Below is a small trained network, with its code and all its weights. Each question gives an input and a class and asks what happens when units are switched off, that is, made to give their printed mean instead of their output.

import numpy as np


def w(rows, s, z=0):
    codes = np.array(rows[::2]) - 128.0
    scale = np.full(codes.shape[1], s)
    scale[-1] = z or s
    return codes * scale


def f(y):
    return y / 2 * (1 + np.tanh(0.7978845608 * (y + 0.044715 * y**3)))


def log_softmax(a):
    a = a - a.max(-1, keepdims=True)
    return a - np.log(np.exp(a).sum(-1, keepdims=True))


def net(x, mask):
    res = np.array(x, float).reshape(1, 3) / 4 @ E
    y = f(res @ A[0][:, :-1].T + A[0][:, -1])
    res = res + np.where(mask, y, B[0][:, -1]) @ B[0][:, :-1]
    return log_softmax(res[-1] @ U[:, :-1].T + U[:, -1])


A, B = {}, {}
E = w([
[116,41,71,143],'x0',
[72,62,226,87],'x1',
[75,139,127,254],'x2',
],0.0081)
A[0] = w([
[145,228,203,128,13],'neuron 0',
[140,164,80,139,27],'neuron 1',
[169,110,104,40,56],'neuron 2',
[97,118,169,124,46],'neuron 3',
[99,125,145,223,2],'neuron 4',
[167,172,44,137,80],'neuron 5',
[86,146,92,100,29],'neuron 6',
[116,70,201,125,59],'neuron 7',
[130,4,48,138,28],'neuron 8',
],0.016,0.0076)
B[0] = w([
[115,165,38,77,220],'neuron 0',
[149,86,50,124,154],'neuron 1',
[109,137,107,208,235],'neuron 2',
[138,85,46,131,145],'neuron 3',
[120,137,73,197,210],'neuron 4',
[147,88,149,117,254],'neuron 5',
[143,117,1,145,99],'neuron 6',
[172,91,112,123,210],'neuron 7',
[118,174,106,68,231],'neuron 8',
],0.055,0.0054)
U = w([
[82,215,86,31,191],'0',
[149,10,111,90,120],'1',
[70,176,108,224,3],'2',
[77,166,249,92,239],'3',
],0.013,0.0053)

Each question gives the input, the list of numbers given to net, and the class t.
The units are the neurons (one row each of A and B). Each row of codes is followed by its name. A weight is (code - 128) times the scale printed after its matrix; where a second scale follows, it is the last column's (A, B and U).
mask holds one flag per neuron, in row order. A switched-off neuron (its flag False) gives its mean, the last column of its row in B, instead of its output. The means were averaged over made-up inputs and are rounded, as every weight is.
A unit's drop is (log p(t) with every unit on - log p(t) with that unit switched off) / (log p(t) with every unit on - log p(t) with every unit switched off).
The circuit of an input: a set's keep is (log p(t) with only the set's units on - log p(t) with every unit switched off) / (log p(t) with every unit on - log p(t) with every unit switched off). Starting from all 9 units, units are removed one at a time, each time the one whose removal leaves the highest keep (on an exact tie, the one counted first), for as long as the keep stays at least 0.8.
circuit, biggest first: the units of the circuit, biggest drop first
unit that matters most: the unit with the biggest drop
top k neurons: the k neurons with the biggest drops, biggest first
drop when u is switched off: that unit's drop, to one decimal
input [7,1,0], class 0: circuit, biggest first	(neuron 8)
input [5,-3,4], class 0: top 2 neurons	(neuron 8; neuron 2)
input [3,-3,-2], class 3: top 2 neurons	(neuron 0; neuron 7)
input [-7,-3,-8], class 2: top 2 neurons	(neuron 2; neuron 8)
input [-2,0,-4], class 2: top 3 neurons	(neuron 2; neuron 5; neuron 8)
input [-5,8,8], class 1: top 3 neurons	(neuron 7; neuron 3; neuron 2)
input [1,-3,-2], class 3: circuit, biggest first	(neuron 7; neuron 0; neuron 4)
input [4,-5,-1], class 1: top 3 neurons	(neuron 5; neuron 0; neuron 1)
input [-5,5,-6], class 2: top 3 neurons	(neuron 2; neuron 8; neuron 5)
input [-2,-8,-8], class 1: top 2 neurons	(neuron 5; neuron 1)
input [-7,8,6], class 1: top 3 neurons	(neuron 7; neuron 3; neuron 8)
input [7,2,7], class 0: top 2 neurons	(neuron 8; neuron 2)
input [4,-4,-5], class 2: top 3 neurons	(neuron 2; neuron 0; neuron 7)
input [-1,5,0], class 1: unit that matters most	neuron 7
input [6,4,1], class 0: drop when neuron 8 is switched off	1.8
input [-1,-4,0], class 1: drop when neuron 8 is switched off	0.3
input [6,-3,6], class 0: drop when neuron 2 is switched off	1.1
